Each row has a hidden trait or not; one of two labels after the row says which. A new part has a new trait and new labels.
[ -1  24 -10  13   1   4   5  23 -20   9  -2   0 -11 -13   6  15   6   1
  10  -4   5  -1  10  12   2   9  -3  13   9  -1  10   5   6  -1   8   8
  -5  -6 -26   7   7  -1   8   7   0 -23   4  15 -12  -4   2  -2  22  21
   2  -3   0  19 -10   2  -1   1 -17  -7   1   3  10   8   0 -13 -16   2] -> W
[  2  28 -17   9   3   3   5  29 -30  10  -2  -2 -13 -18   5  22   6   0
  13  -5   3   1   7   8   5   6  -1  24   6  -4   9   9   8   2   9  14
  -7   2 -27   9  11  -3   8   9   3 -24   6  17  -7 -13  -4  -3  14  30
   7  -4  -6  21 -15   0  15   1 -19 -14   1   4  12  11  -3 -13 -16   3] -> W
[  7  10  -9   4   6   1   7  13  -9   2  -1  -7 -14 -16  10  10   4  -4
   3  -3   2  -1   5   8   3   4  -1  10   6  -1   9  13   6  -1   5  10
  -3   2 -14   3  14   2   4   5  -1 -10   3   9  -4 -11  -1   3  10  12
   7  -5  -6  16 -18   0   8   2 -15 -17   1   2   5  10   3  -7  -9   1] -> F
[  2  13  -9   5   4   2   4  15 -13   4  -1  -3 -13 -13   7  11   4  -1
   6  -3   4  -1   7   9   1   6  -3  11   6  -1  12   8   4  -2   6   8
  -3  -1  -9   3  11   1   6   4  -1 -14   4  10  -9  -7   2   1  15  15
   3  -5  -1  14 -10   1   6   2 -15  -9   1   2   8  10   2  -8 -10   1] -> W
[  5  14 -11   6   6   1   4  15 -17   5  -2  -5  -8 -16   8  12   2  -2
   2  -3   2  -1   4   7   3   2  -1  13   4  -1   8   9   6   0   5  10
  -4   2 -16   4  15   1   5   5   0 -13   3   9  -6  -9  -1   2   9  17
   6  -4  -7  14 -16   0   5   2 -14 -13   1   2   5  12   1  -8 -10   1] -> W
[ -1  37 -16  13   4   4   6  37 -36  14   1  -1 -18 -21   8  23  10   0
  15  -5   5   2  10  10   3  14  -2  24   9  -4  14   7   9   1  14  14
  -2   0 -34   9  17  -4  12  10   2 -22   6  20 -13  -8   0  -7  24  31
   6  -6  -3  29 -14   2  19   1 -24 -10   2   4  14  16   1 -15 -14   4] -> W
[ -4  38 -15  18   1   5   3  45 -39  16   1   0 -14 -16   4  25  11   2
  17  -6   5   2  11  11   2  16  -2  24  13  -4  14   3   6   0  17  14
  -4  -4 -38  10  13  -5  14  11   1 -30   7  21 -15  -5   1  -8  31  35
   6  -5   0  29 -11   3  21   1 -24  -2   2   4  16  13   0 -14 -18   4] -> W
[  3  20 -12   7   4   3   6  24 -22   6   0  -3 -11 -17  11  18   6  -2
   8  -4   3   0   6   4   3   3  -2  17   5  -3  12   7   6  -1   8  13
  -1   4 -18   3  16   0  12   5   1 -14   5  11  -9 -11   0  -4  10  22
   4  -6  -5  19 -12   1  13   1 -21 -11   2   3   8  10   2 -10  -9   2] -> W
[  3  18 -12   8   4   2   5  22 -24   7  -1  -3 -11 -14   5  15   6  -1
   8  -3   4   0   6   7   3   4  -2  17   5  -2   9   8   5   0   6  10
  -4   1 -20   4  10   0   6   6   1 -16   4  11  -7  -9  -1   0  10  19
   4  -4  -6  17 -14   1   7   1 -18 -10   1   3   8  10   0 -10 -12   2] -> F
[  7  13 -10   5   5   1   5  16 -12   6  -2  -5 -17 -15   7  11   2  -3
   5  -3   2  -1   4  10   3   4  -1  16   6  -1   5  11   6   0   4   8
  -6   1 -14   5  10   1   5   6   0 -16   3   8  -4 -13  -2   3  11  17
   7  -4  -5  13 -17   0   3   2 -11 -15   0   2   5  10   1  -7 -11   0] -> F
[  2  16 -11   7   4   3   5  19 -18   6  -1  -2 -12 -11   8  14   5  -1
   8  -3   4   0   7   9   2   5  -3  11   5  -2  17   7   5  -2   7   8
  -2   0 -19   4  12   1   6   3   0 -16   5  11  -9  -6   2  -1  17  20
   2  -5  -2  20  -8   2  11   2 -15 -10   2   2   7   8   2  -7 -11   2] -> F
[  2  32 -11   9   5   3   5  24 -19   7   1  -3 -10 -15  11  19   7  -1
   9  -3   5   0   8   9   2   6  -3  10   6  -2  15   5   6  -3  10  11
   1   1 -22   3  18   0   7   4   0 -14   6  15 -13  -6   2  -3  15  17
   1  -6  -2  23 -11   2  12   1 -18 -11   2   3   7  10   4  -9 -10   3] -> W
[ 10  10 -13   5   7   0   6  14  -9   1  -3  -9 -15 -19   8  10   1  -5
   3  -4   2  -2   5   9   3   5  -2  21   6  -1   9  18   7   1   4  12
  -8   2 -14   3  13   3   4   6  -1 -15   2   7  -2 -18  -2   6  11  17
   9  -4  -7  12 -23  -1   2   2 -13 -20   0   2   6  13   2  -7 -11  -1] -> F
[  8   9 -11   4   7   1   6  11  -7   0  -1  -7 -15 -17   9  27   3  -4
   1  -3   3  -2   5  10   2   6  -3  10   5  -1   9  16   6  -1   6  10
  -4   3 -12   0  14   3   3   3  -2  -9   3   9  -8 -11   0   4   7  14
   7  -6  -5  17 -18   0   5   2 -15 -16   1   3   5  12   5  -6  -7   0] -> F
[  5  17  -8   3   6   1   7  20 -16   3   0  -4 -11 -16  10  15   5  -3
   7  -3   2   0   4   5   3   3  -2  12   4  -3  11   7   7  -1   7  12
  -1   4 -17   2  17   1   5   4   0  -8   5  11  -8 -10  -1  -1   8  20
   4  -6  -5  18 -14   1  13   1 -18 -11   2   3   7  10   3  -8  -9   2] -> W
[ -2  41 -18  14   4   5   4  47 -52  16   2   0 -19 -20   6  29  13   1
  17  -6   5   4  10  10   4  17   0  33  12  -6  16   5   9   3  15  20
  -1   2 -24  11  22  -7  15  12   3 -23   7  24 -15 -11  -3 -10  23  38
  10  -6  -5  31 -13   2  25   1 -27  -8   2   5  16  14  -1 -17 -18   6] -> W
[  2  41 -18   8   6   3   7  33 -36   9   1  -3 -12 -26   9  22   8  -1
  12  -5   3   2   8   6   5   6  -1  23   6  -5  15   9   9   1   7  14
  -2   6 -28   7  20  -2  11   8   2 -17   6  16 -10 -13  -3  -5  12  27
   7  -6  -6  29 -18   1  17   1 -21 -15   1   4  12  15   1 -14 -15   4] -> W
[  5  15 -12   4   7   1   6  19 -12   2  -1  -5 -12 -16  11  10   4  -3
   4  -3   2   0   6   6   2   2  -1  14   3  -2  10  11   6  -1   5  12
  -1   4 -14   3  15   1   5   5   0  -9   4   8  -6 -13  -1   1   8  11
   6  -6  -5  15 -16   0  10   1 -17 -15   1   3   5  10   3  -9  -9   2] -> W
[  1  24 -13  12   3   3   6  24 -27  10  -1   0 -13 -16   8  18   6   0
  13  -5   3   0   8   5   3   5  -2  18   7  -2  10   7   8   0   8  12
  -4  -1 -27   8  11  -1  10   7   1 -17   6  15 -10 -10   0  -2  18  22
   4  -4  -3  21 -12   2  12   1 -19 -11   1   3  12  10   0 -12 -15   2] -> W
[-12  27   1  30  -2   8  -3  19  -1  18   0   5 -13  -2   3   8  12   6
  10  -3  11  -4  17  22  -5  24 -11  -7  19   5  22  -7   3 -11  20  -5
   1 -23 -29   4   3   2  10  -1  -6 -34   6  19 -35  22  21  -4  57   8
  -6  -5  17  31  11   7   5   2 -17  10   5   0   7   8   8  -7 -14   1] -> W
[ -2  37 -13  16   2   5   3  35 -27  14   0   0 -14 -15   7  19   9   2
  14  -4   6   1  12  12   1  14  -3  18  11  -2  16   3   6  -2  14  11
  -2  -5 -35   8  14  -3  12   8  -1 -23   7  21 -17  -3   4  -6  29  25
   4  -6  -3  27  -7   3  15   1 -23  -9   2   3  13  12   2 -17 -16   4] -> W
[ 10  10 -13   3   9   0   7   2  -6   1  -2 -10 -19 -20  11   9   2  -6
   1  -4   3  -1   3  11   3   7  -1  19   5  -1   6  20   7   1   3  13
  -7   3  -8   2  15   3   4   7  -2 -13   3   6  -3 -16  -3   7   8  11
  11  -5  -7  15 -26  -1   3   2 -23 -24   0   3   4  13   5  -7 -12   0] -> F
